Questions about the matrix below.
1) Give the largest entry in the last row.
2) Give the entry directly below -38.9.
3) Give the entry just right of the centre entry.
4) Give the largest entry.
5) Give the first entry on the main diagonal.
6) Give the bottom-left entry.
7) Give the smallest entry in the last row.
8) Give the second entry on the diagonal from the top-right corner.
[[  1.1  60.0  11.1 -53.7  14.3  71.4  12.6  67.5 -63.2 -42.2  64.0]
 [-70.3 -31.4 -43.9  49.4   0.7 -12.7  11.6 -38.9  14.1  55.7   3.7]
 [-22.5 -26.2 -53.0 -44.0 -56.3   4.8  35.7  -4.9  58.5 -51.5   9.2]]
1) 58.5
2) -4.9
3) 11.6
4) 71.4
5) 1.1
6) -22.5
7) -56.3
8) 55.7

Questions about the matrix below.
1) Read off the entry just left of the smallest entry.
2) Read off the entry just right of 58.7.
3) Read off the entry just right of 29.5.
4) Read off the entry just right of -9.4.
5) Read off the entry just right of -29.3.
6) Read off the centre entry.
7) Read off the minimum.
[[ 17.4  -0.1  19.2   1.0  50.4  -8.9  18.2 -13.5  26.2  -9.4   6.1  29.5
  -31.5]
 [-46.1   0.0  24.0 -12.3 -22.2 -12.7 -14.9  34.6 -40.9 -12.9  25.9 -29.3
  -31.5]
 [-36.8   0.0 -51.2  44.0 -15.2  60.3  29.0 -22.1 -27.0  58.7 -29.6 -13.2
  -36.7]]
1) 0.0
2) -29.6
3) -31.5
4) 6.1
5) -31.5
6) -14.9
7) -51.2

Read these off the table that follows. Rows and columns are numbered from 0.
1) Give the entry just left of the smallest entry.
2) Give the maximum.
3) Give the entry in the bottom-left corner.
4) Give the entry directly below 13.
5) Give the entry at row 1, column 0.
6) Give the entry directly above 31.
7) Give the entry directly below 51.
8) Give the entry just right of 66.
[[34 61 35 11 77 46]
 [32 32 33 33 32 33]
 [66 31 51 13 28 35]
 [33 33 33 34 32 32]
 [34 35 34 30 34 35]]
1) 35
2) 77
3) 34
4) 34
5) 32
6) 32
7) 33
8) 31

Read these off the row that follows.
1) What is the entry just left of the centre entry?
2) What is the entry just right of the smallest entry?
3) What is the entry just right of 52.6?
4) What is the entry just left of the smallest entry?
5) What is the entry just left of 20.2?
6) What is the entry just left of -83.5?
[-51.0, 52.6, 189.3, -99.5, -129.1, -79.4, 20.7, -83.5, -67.4, 20.2, 111.1]
1) -129.1
2) -79.4
3) 189.3
4) -99.5
5) -67.4
6) 20.7

data =
[[ 13  19   3  12   2]
 [ -3 -10  -2   4   8]
 [ 14  20   2  13   3]
 [-13  -8   1   1  22]
 [  1   1   1   2   4]
 [  3 -10  14  10  -2]
 [ 35  22 -47 -20 -36]
 [ 29   1  11   5 -41]
 [  6   9   5  15  12]
 [  6  -6  16  15  -1]
 [  6  16 -22  10  24]
 [ 21  30  -1   1 -13]
 [  8  -2  23  16  -5]
 [ 13  -9  11   4 -22]
 [ 16  23  -3  15   5]
 [ 22   7 -21 -11 -28]]
The entry just right of -8 is 1
The 5th-last entry, reading row by row -> 22
Read off the third largest entry.
29
The maximum: 35
The 1st entry, reading row by row is 13
Read off the last entry, reading row by row.
-28
Read off the 4th entry, reading row by row.
12
Read off the entry just left of the smallest entry.
22
The 5th entry in reading order is 2
The second smallest entry -> -41
The entry just right of 7 is -21
The entry just left of 20 -> 14
The last entry in the row that holds the largest entry is -36
Read off the smallest entry in the first column.
-13
The largest entry in the first row is 19
The entry directly below the smallest entry: 11
Read off the 3rd entry, reading row by row.
3
Read off the second entry from the end, reading row by row.
-11
Read off the entry directly below 21.
8
The entry directly below -20 -> 5
The minimum: -47
The largest entry in the last column -> 24
The third entry on the main diagonal: 2
The entry directly above the largest entry is 3
The second largest entry: 30

[-36.3  -0.9   1.3  34.9   1.0  34.1 -24.7  -1.4  15.0  24.1  -9.1 -60.7
 -16.4 -59.9   7.1]
The third-last entry: -16.4
The 1st entry: -36.3
The entry just left of the centre entry: -24.7
What is the entry just right of 24.1?
A: -9.1
The entry just left of -24.7 is 34.1
The 2nd entry from the right: -59.9
The entry at the centre is -1.4
What is the first entry from the right?
A: 7.1
What is the third entry from the left?
A: 1.3
What is the 5th entry?
A: 1.0
What is the entry just right of 1.3?
A: 34.9

Read these off the array that follows. Counting starts at 0.
1) Give the entry in row 1 and column 0.
2) Give the entry in row 0 and column 2.
3) Give the top-right entry.
4) Give the top-left entry.
5) Give the entry at row 0, column 1.
6) Give the entry just right of 8.8.
7) Give the entry just left of 25.5.
8) Give the entry in the bottom-left corner.
[[ 12.3  17.9  -7.7  -6.0  71.4 -24.8 -21.1 -29.5  39.9  64.7 -16.7]
 [ 14.3 -12.8  27.1  -2.1  71.4  11.0  20.2 -28.9  37.0  60.1  40.2]
 [  4.2 -11.7  45.3 -16.3  71.4 -10.1  38.7  63.6 -12.5  19.1 -10.0]
 [  5.6 -37.9  13.5 -37.4  71.4  32.2   9.5 -22.8  -7.6   3.3  35.9]
 [ 27.7  25.2 -29.5   9.8  71.4  -4.9 -44.0   7.4   2.7   0.0  24.6]
 [ 25.3 -23.1  29.5  -0.8  71.4  -4.4   7.4  -1.6  -9.8  47.5  66.1]
 [-15.3 -68.1   2.6   7.6  71.4  -4.8  41.8 -33.1  30.3   9.5  26.2]
 [ -3.0  30.0  14.6  -6.9  71.4 -13.1 -38.9 -15.7 -19.7  36.9 -27.6]
 [-30.0 -31.1  -3.2  32.0  71.4 -21.0 -27.5 -25.6 -14.2  -5.4  -9.0]
 [-37.6 -33.5  11.2  14.0  71.4   5.2  14.6 -18.8 -24.2 -32.6 -12.0]
 [-11.9  15.9  20.5   5.6  71.4  22.0 -32.4  60.5  35.6  -1.2 -52.8]
 [ 24.9   8.8 -21.9  21.7  71.4  11.5 -22.1  10.6   6.7 -16.3  49.8]
 [  6.0  29.3 -24.9 -19.7  71.4  -8.8 -55.0 -13.7  19.4  22.7 -42.3]
 [-16.5  36.0  25.5 -42.5  71.4  44.7  11.6 -31.0  17.3  14.3 -53.0]]
1) 14.3
2) -7.7
3) -16.7
4) 12.3
5) 17.9
6) -21.9
7) 36.0
8) -16.5

[[ -1.648 -13.517 -20.364   2.332   9.504]
 [ -1.562 -22.361 -21.107  -3.666 -20.956]
 [  7.667 -20.778 -21.745  -5.860   0.028]
 [ -9.777 -11.963  -0.547  -1.708 -17.078]
 [ 10.564 -10.514  -1.871 -12.598  -7.568]
 [ -0.194 -12.797 -23.177  -1.847   1.049]
 [  3.204  24.555 -12.919   9.090  -4.718]
 [ -3.520 -15.733 -16.568  12.106 -14.150]]
Counting starts at 0.
The entry just left of the smallest entry is -12.797
Which number is the entry directly below 24.555?
Answer: -15.733
Which number is the bottom-right entry?
Answer: -14.150
Which number is the entry directly above -12.919?
Answer: -23.177
The entry in row 1 and column 2: -21.107
The entry directly below -13.517: -22.361
The entry directly above the smallest entry is -1.871
Which number is the entry directly below -5.860?
Answer: -1.708
Which number is the entry in row 1 and column 0?
Answer: -1.562
The entry at row 0, column 2: -20.364
Which number is the entry in the top-right corner?
Answer: 9.504
The bottom-left entry -> -3.520
The entry at row 2, column 2: -21.745
The entry just right of -21.107 -> -3.666
Which number is the entry in the top-left corner?
Answer: -1.648
The entry just right of -5.860 is 0.028
The entry just right of the smallest entry is -1.847
The entry in row 0 and column 1 -> -13.517
The entry directly below -22.361: -20.778
Which number is the entry directly below 9.504?
Answer: -20.956
The entry directly below -12.797 -> 24.555
The entry in row 2 and column 0 is 7.667
The entry directly above -10.514 -> -11.963
The entry just left of -1.871: -10.514
Which number is the entry directly below the smallest entry?
Answer: -12.919
Which number is the bottom entry of the column that holds the smallest entry?
Answer: -16.568
Which number is the entry directly above -7.568?
Answer: -17.078
